[ -4 -10  10  19   0 -28  17 -31 -22   2   6  30  23   9  -7 -22  -2  12
  19  45 -34  38   7  26 -10 -12 -25  14  36  -5 -14  -5  -1  -6 -44  -3
 -27  -1 -14] : 11
[ -2 -29 -18  32  -2 -20  12  37  -8   5  30  -6 -37 -18   1   8  -6 -42
  52 -18  11   6  -9 -14 -17 -21   3 -21  29 -10 -19  22 -12  -9  31 -23
   2 -26 -14] : 9
[  7  -8 -18  16 -15  -3  36  -6  16   0 -35  18  18 -23   7   2   2  61
  41  18 -12  -2  17  10 -19  28 -10  38   6  27 -48   2  16  18 -49  10
 -29  33  53] : 2
[  3 -68   1  39 -12   3  15  15 -29   9   7 -12 -59   0 -12   5   2  14
  43  61  18  12  24   3  -8 -64 -14   2  -7  -2 -24  30  25 -23 -14  19
 -35 -13 -23] : 0
[ 30 -67  12  58  -1 -26   8  42  14  36  47  15   7 -15  30  30 -25   8
   8  -7  31  -4   5   5 -31 -16 -20   8 -30  -8  13  20  24 -48 -41   5
  -6  22 -23] : 2
[-29  33  -6  17   7  15  -9  19  64  37  37   9  17 -22   0  10  13  33
  57 -12 -24  -4 -10  29   4  20  -4  16   0  -2 -32 -10  52   5 -10  11
 -30 -17  29] : 11
[-10 -10   2  -1   4 -29 -24   9  35 -18  24 -19 -30   9  -1 -33 -25 -34
  13 -29  15  19   3 -27  14 -81   7  56  33  -4  31   4  33 -13  58  -8
   4 -10 -72] : 11
[ 19 -25  -4  18  23   6 -15  34  29  30  35 -24  -8   7  33  27 -14 -14
 -22 -24  -3   1 -34  31  45  51  12   2 -32   5  -4  28  26 -28   5  22
  15 -14  21] : 9
[  5   3  61   6   9  29  20 -50 -31   4  63  38   8 -37  18 -47 -16  30
 -11  17 -36   5   8  12   8 -26   6  92  17 -23 -41 -37  -5  18 -17   3
  -1  31  13] : 3
[ 57  10 -39 -10  22 -24 -15  42  17 -13 -61  36 -23  67  26 -11 -19 -46
 -21  10  52   0 -12  10  10 -19   3 -18  -4 -41  60  37  17   7  -8 -18
  40  29 -36] : 9
[-24   6 -35   8 -16 -31   9  27  -3  -6  -5   0 -25  33  -7  -8  13   9
  26  49 -19  24   0 -27 -27 -62 -18  35  18  17  -8   5  54  18   8  13
  23 -16   9] : 11
[-24 -32 -19  23  -9  -1   1  35  16  47  46 -19 -13   0  15   7   3  19
  34  35   0  -7   1 -28 -24 -52   0  18 -12  13 -37  36  22 -17  10  27
  15 -21  24] : 10
[-30   8   2   2   2  15  11 -19  27 -13  27  31  -2 -32 -20  15 -23  40
  21  19 -15  -2   3  33  -8  36 -22  15  26   6 -59 -18  10   8 -30 -10
 -47  23  17] : 4
[-17  54  26 -24  11  -7  18 -11 -30 -19  21  22 -46  59 -28 -35 -14  33
 -29 -19 -17  16  -3 -12  23  20 -22  23  29   8  34 -38  16  40  15   4
  67  44  11] : 2
[-14  11  -1   2  26   9   0   5  25  14  15  47 -22  -1  37   8 -17  17
  22  36   5   1 -16  40  24 -26 -23  28   6   2  24  16  42  25  -2  40
  -3  30  12] : 4
[-43 -34 -31 -20  -1  10  12 -31 -31 -33  26 -19   4  -5 -12 -34 -13   7
 -23 -26 -32  54  -1   1  34  49  11  69 -30 -15 -13 -24   1 -37   1  -8
 -18   7 -14] : 7
[-85  22  -6  14  57  32  19 -24  55   7  19  13  20 -13   5  -8 -11  44
  39   6  21 -31   7 -22 -72 -10  18  90   8   2  11   7  30 -34 -33 -45
  13   0   9] : 5
[-42 -15 -48 -17  63 -18 -51   9  39 -20  -1  70   8  11  13  19   0  13
 -26 -17  12  -1   1 -22 -58 -61   5  29  37 -16  -2 -32  70 -13   8  25
  14   4  30] : 5
[  5 -83 -63  14 -44  -9   1  29   9   7  23 -38 -10  31  -3   3 -18   9
  27  44   6  12  12  17 -30 -19   3  22 -18 -27 -67  10  77 -22  11  13
 -39 -15  -4] : 8
[-17 -15 -26   3  -8 -31 -28  19  -7 -42  -8 -18 -42  46 -11  14   1  -1
  -6   9  -9  25  11 -11 -14 -72 -22 -13 -27  15  -1   4  50   0  -4  24
  15 -35 -13] : 11
[  8 -79 -50  38  16  -7  17  19  10   1  70   8 -21   5  12  36  16  13
  12  51 -15   6  -7  24   4  -8   1  -2 -39 -15 -27   1  17 -30 -32  30
 -63  -9  16] : 10
[-34  33 -19 -21   3  12 -19  -4  57  -9  14 -65 -47  18  -3 -55 -22  -8
   1 -14   5  -7  17 -35  15 -39  31  50  -6  -8  22  -9 -21  27  34 -51
 -26 -19 -25] : 0
[-20  26  25  -7   3  30  31  -5 -33 -32  39  -6  27 -10  19  -4 -15 -13
  24  52 -29  42 -29   4  48  24   9  83 -50  26  -1  -2  -2  -4 -39 -22
  15  54  26] : 7
[ 19 -69 -35   8  12  12  29  45 -51 -47  19   5 -74 -31  28 -10  18 -51
  16  -3  -2   3   6  -4  45  -7  10 -25 -50 -23 -20  14 -45   1   8   1
 -12 -21 -20] : 0
[-41 -54 -15  17  25   0  31 -35   5 -26 -24  31 -31 -37  32   2 -13   5
  77   8  -9  17  32  15   2  -1  17  25  21  16 -54  40 -10 -13 -38  22
 -11 -14  -1] : 2
[  8   4 -44 -19 -10 -13   0  -4  -1   7   5  22  21   8  31  26  -3 -11
   0   4  16  -2 -17  -1  -7  32   8  -8  56  11 -54   2  28 -32  10  46
   8 -17   5] : 1
[-20  54 -26  15  10 -45   5  29 -18  -6   3  40 -40  -3  14 -11  -2  34
  14 -53  24  -5 -10 -11 -44 -26 -38  14  42  17  29   7  29 -13   8   8
  21   9  -3] : 1
[-11 -83 -61  36   1  -3  21  26  27  -6  15 -23 -42   2  -1  22 -40   1
  29  28  26  19  -1  16 -20 -15   5  44 -43  12 -49   7  40 -25 -23  -3
 -50  11  27] : 9
[ 17  17 -20 -21 -14  -3  22   8  12  52 -34  10  36 -16   9 -13  10   9
  23  -7  -2  -8 -17  26  25  40  10  -8  -6  11 -13   5  26 -25   9  11
 -18   1  14] : 0
[-18  24 -54   0 -12   7 -19  33   5 -29  14  -9 -43  34  18  -9 -18 -15
 114  25  36  20 -27  -9  20 -87  -6  12   6  -6 -36  35  47  -2  34  15
   1  16 -41] : 9
[-11 -29  27   3   3 -20  18  16 -17   2  30 -31 -24  -7   3 -10  10   6
  20  19 -14   4   1  -7 -36  -5   3  -9  19  20 -14  22   0 -20  30 -26
  20 -25  31] : 8
[ 17 -26   3 -16 -22 -28   7   9   7 -20 -20   3 -22  -6  -1 -35  37   7
  77  41 -24  16   3  -5  21 -45   1 -11  32  -5 -39  39  -3  14  26 -18
  10  23  -8] : 6
[-12 -34 -18   7  19 -21  -8  53  11  30 -14 -21 -11  -8  29  -3   2 -39
  31  52  36  26 -10   4  28 -68  15  18  -8   6  -1   5  33 -13  42  11
 -13 -24 -33] : 6
[ 50 -62   7  61 -29 -19  33  21   4  26  32 -19 -22 -19  18  14  14  33
  52  25  -1 -13  16  17  -8 -36  -7  33   8 -15  -5  31  59  14 -20  37
 -45  -5   8] : 7
[-13 -53 -46 -20 -30   0  11 -23 -16  -3 -22  44 -26  -4 -31   0  -3  21
  19  46 -23  38  -2  13  36   0  13  61  26   6 -29 -22  56 -21  36  52
 -22  48  17] : 8
[-23 -13  18  26  12  49  15  20 -22   1  38  46 -18 -25 -31  26 -28 -23
 -43  -1  -4   5 -11   2  15 -17 -18  58 -60  -2  28 -40 -10  24  -6 -15
  26  54   8] : 6
[-58 -19 -36 -14  10  37  14  -7  28  12   4 -19  20  -2 -11 -10  -1 -18
  11  13 -12  23 -33 -36  22  21  18  60   3  14  14  24  -2 -10  64   1
  19  15   7] : 7
[  0  -3  -2  30  -1  10  13  16  -6   6   6  -9 -38  24  18   2   8   6
  65  43  11  -2  13 -10  16 -18   7 -23  -2 -17  -4  37 -12  33 -16  31
  26 -10   2] : 2
[-21 -51  -1  45  44  -6  -7  12  32  42  16 -13  -6  46  27   4 -28 -13
 -17   7  12   3   3  19 -22 -58 -29  23   3  17  45  53  35   4   5  18
   3 -22 -13] : 10
[ -1 -26   7  13  -4  19  20 -16  25   9  24  18 -13 -45   3   9   6  11
  33  -2 -22   1  -3  24  19  63   0   3  32 -13  -7  32 -31  10  13  12
 -17  13  38] : 4
[ -2 -14 -30  17  30 -32   2   0  41  -3  -1  56 -17  29  50  11  -6  20
  48  21  24   0  -3   5 -48 -75 -12  28   7  25   3  14  71 -13 -39  26
  13  31  11] : 3
[  1  11  -8  11  19  12  -5  19  16  23  18   4  31  -4  31  -2  -2  -9
  -2 -22  -5   5 -41  29  29  20  -6  11 -19   3  -9   4  27  -7  31  24
  -2   3   4] : 3
[  7 -50 -73  14  -7 -55  -6  20  18   6  -9  18 -35   0  15   4  -7 -14
  46  20  10  10  -3 -15  -5 -37  23  -3  32   4  -2  18   9 -15  23  40
 -20   8  13] : 8
[-17 -27 -32 -15   1   7 -18  -6  31 -19  21  -6  23 -10  25 -14   2  21
  17 -12 -23   2 -20   3  16  -6  -8  47  10  -9 -23  12  34 -31  29   7
 -35  16 -18] : 5
[ -5 -30 -59  -6  -6 -33   8  19  11  12 -49 -35   2 -15  30 -23   6  16
  22  46   2  13  -7  -6  -6 -42  19  29  -8  24 -48  39   7  -2  28  35
 -12 -22  44] : 6
[ -1  68  32 -28  20  19  -3  23   1  24 -52   8 -42  38 -30 -45  13   1
   2  26  30 -15   3  11  37 -57 -22 -64  -4 -21  59 -36  -5  78  47   0
   8 -10 -24] : 11
[ 15  30  29  21 -22   0   2  22 -39  45   4 -25  44  -7 -29   9  -4  -9
   8  13  12  16 -29   5  13   2 -15 -27  12  14   6  21 -21 -23  41  18
 -13  -4   4] : 10
[ 11 -40  -2 -15   4 -27  27  16  -8  -6  37  13 -71  16  18   0 -16  -4
 -36  31  -2  -4  -5  -6  22 -34  -5  26  11  19   2  20  20 -34  26  22
  14   2 -26] : 10
[-11 -72 -31  16  17 -24  14   4  36  14  27  50 -23 -11  10 -18  17  30
  57   8 -16  -7   3  -1 -21 -29  -9  25  69 -26 -23  10  46   3  20  21
 -20  28  17] : 5
[-24 -31  -1  14  49  16  -2  38 -56 -22 -16  19   3  27 -28   0  33 -36
 -11  31  22  38 -18 -20  14 -53 -14   5 -36  -4  52 -17   6   7  33 -10
  57  21 -23] : 6
[-20  -6  -6  -4 -16  10  33  12  26   2  26 -33 -27 -22 -12   3   4  13
  58 -31  12 -10   6 -19  12  24   5  17   2  46 -23  -3  -3 -27  18 -21
 -15   2  -5] : 10
[ 12 -25  -4  -5  12  31  -3 -25   6 -24 -13   7  -4  20  30   7 -37   0
 -26  19  43 -10  33  18 -11  -7 -10  21  -1   5 -35 -27   4  19 -58   3
 -26  13  -9] : 1
[  9  -3 -18  34   9 -49  -4  50   7  38  -8 -10 -17 -30  35 -49 -16   4
  34   2  -6 -10   1   3  23 -61  14  21 -26   0 -23  44  13  13 -15  14
 -10 -11   3] : 0
[-12 -15  10 -16  21   5  -7   5 -62 -26   2  29 -14 -50   1 -15 -19  10
 -49 -32 -15  -5  -1   3   7 -32 -11  22  -1  19 -36 -33  -5   5  37  28
   3  -3  17] : 8
[-20  10  15   4  14  24  -7 -28 -17  -7  34  -3   4   5   8 -29 -26  -3
  16   4 -10  20 -27  26  40 -40   5  17 -44 -11 -18  -8   0   3  22  28
  -7  18  -7] : 3
[  1 -30 -11  -7  40  33 -20 -26  46  15  32  23  -6  36  60  -3   2 -31
  23  48 -19  24  -7  43  45 -11   3  10   1 -25  30  26   2   4 -16   9
 -37   7 -13] : 0
[ 21 -29 -14  16   5  12  18  -5  22  28 -13  -3  41   5  15  27  12 -15
  12  23   6  -7 -15  -6  20  32  25   5 -15   4  30  26   2  -2 -15  28
  12  11  22] : 7
[ -2 -40  -4  -6 -19   8 -20 -30  -1  11   6  16  -3  25  -4  19 -15 -10
 -25  63  -1  31  -3   1 -18 -75 -32  -7   6  -7  26  -1  -2 -23  21  34
 -36  -5 -26] : 11
[-37 -37  13  20  -3   0  14  23  10  36  55 -12 -23   2  15   0 -31  31
  30   4   5   4   8  20  14  40 -31  16 -13  16 -41 -18  36 -31 -49  -9
 -12  18  -9] : 5
[  2  -5 -45   8  20 -21   0  35 -24 -24  14  11 -35  24  23 -18  -5 -29
  42  33  17   9 -15  -1  34 -72  -8  -8  23 -10 -18  31   6   6  31  36
 -15 -12 -49] : 10
[-36 -42 -25  -6  14  19  29   3  -4  -9  22 -11   3  -5  21   0  32  -8
  27   3 -33  24  -3 -13  33  40   1  32 -11  21  -8 -19  10  10  -3  -9
   1  -7   8] : 7
[-33  -9 -24   2   7   1 -23   6  -1  -7   2  31   6   3 -18 -25 -24   4
   9  30 -25  21 -21  20 -13 -40   2  21 -24 -36 -10  40  17 -16  25  -5
   5  31  11] : 8
[ 10 -50  13  11  14  39   3  24  -8  25  58 -40 -58  34  21  12  20 -21
  39  76   8  34 -22  58  46  -2 -24 -67  -9 -36   2  -1  -6   4  40  -3
 -71 -34 -14] : 9
[-27 -49 -27  16   2 -18 -16   6  22   0  -5  10 -30   4 -15  20  -8  -2
  14  -4  -6  29  -1   9  -1  -8  -4  27  13  18  28  10  42 -32  25   6
 -16  15  -4] : 8
[-42 -48  42  14  15 -24   2 -17 -78  14  30  21  -4 -13 -32 -35 -19  10
 -64 -31 -70  33   2  15  43  19 -37   4  11   1 -14 -46 -13  12   4  11
  14   7   1] : 5
[-12 -13  43  33  47   3   1  29  -5   3  43 -13 -31  -5  35 -13  -4  34
  -8   8  -6  -8  13  11 -16 -16 -20   2  -2  -4 -21  24  -1  22 -16   1
  13 -29  18] : 2
[-22 -17 -19  12   4  22  24  59 -24  -3  21  -6 -67  10  -4   6  26 -21
  49  60  17  11  -4 -26  20 -26  -9   6   4   7 -13   8  25  -3  26 -10
   8 -14 -30] : 0
[ 27 -60   4  25 -13 -32  -1   9 -34 -17  61  -2 -22 -26   2 -19 -37   0
  15  -2 -10  40 -19  34 -29 -78 -15  30   3 -31 -42  14  24 -28  36   0
 -57  14  18] : 9
[-10 -27 -35 -18  10 -52  -1  -2 -13 -15 -14  32 -47  13  35   3 -18  -9
 -25  -5 -16  -9   1 -12  13 -40  -9 -21  15  19   7  -7   5   3   0  41
  13  -7   0] : 5
[ 56 -52  20  23 -23 -46  -8 -13  13   7  19 -23 -11 -11  13  11 -36  16
  -5 -47  35 -17  30  13 -52 -12   1 -43  -4  -9 -24  42  -9 -71 -44  31
  -9 -37  -7] : 11
[  7 -43 -36   0   2 -30  28   5  -7   4 -33  -8 -36  -6  32 -39 -19 -32
  16  10   0  34  -4  17   7 -28   9  53  41  -3   4  29   9   2  51  -6
 -27 -16  -2] : 9
[ 13 -12 -20  21   1 -24   7  10 -12  30 -14   7  17 -11 -33   2   7  11
  16 -20   5  -5 -25   9 -32 -10   2 -24  46 -16 -29  22  31 -22  55  20
  -5 -28  14] : 9
[-22 -49 -41  26  30 -17  10  17 -27  -5 -10   7  -4 -17  60 -15 -10  -5
  -1  34 -11  41  -8  15  22 -39 -22  48 -15  14   4  13  -4   1   4  34
 -45 -11 -16] : 2
[  5 -44  49  10 -29  18  28 -43 -53 -22  14  -2   2 -38 -27  -8  -4   7
  57  69 -23  19  13  19  -6 -25  10  19  29  -7 -53  15 -18 -22   5 -12
 -36  11  -2] : 8
[ 30 -12 -27  11   1 -20   9   7  11   0   2 -19  62 -20  40   4  -2 -13
  48  -7  20  -4 -31   5   7  19  29  -8 -12  20 -68  21   7 -44  -4  26
  -8  -5   5] : 3
[ -1  -7 -31  13 -14  -8   9  29   3  26 -21  -7  17 -32   9  20  -8   2
   0 -21  21 -21 -12 -10  34  47  20  15   0  35 -59  10  26 -28   1  44
  18 -10   0] : 1
[ -5 -24 -12  16  -8 -23  17  -1  21  21   1  17 -32  23  21  19 -10 -17
  -4  83 -43  24 -30  32  54 -41 -34  22  10  38  34  24  31   7  13  42
 -35   1 -28] : 11
[ -4  11 -16   0  27  23   1 -29  34  38  -4   2  45   5  19   8  10   3
  58  35  12   3 -15  38   5 -30  19  -2  18  -1   4  14  14   3  26  45
 -57 -19  34] : 10
[ -4 -42 -32  16   2  -2  -7  -2  -3 -31   6 -18 -21 -21  52  -5  -1   3
  46 -46  -4   3   4  -9  26 -36  -1  18  -4   8 -16  45  -5  -5  27  54
  -6 -22 -25] : 2
[-20 -31  -7   4   5 -15  35   4 -17  41 -30   8  42 -11   2   1  10 -11
 -16  36 -14   3 -15  12  10  27  12  11  -1  23 -29   3  34 -19   7   4
  22 -17   9] : 1
[ -6  23  26  -1   9  17 -18 -15 -33 -13  23  17  21 -26  21  11 -12   6
  21   5 -12  21 -27  26  -6 -43 -10   9 -31  -1 -15  15   0 -40 -10  -4
 -10   4  10] : 9
[  9 -43  23  17  -8 -14  12   5   8  -5  18  22 -58 -19 -14   5  13   7
 -16  16 -32  10   5 -15  32  10  10  34  19  12 -17  -9  10  -3   8   5
  14  24   4] : 3
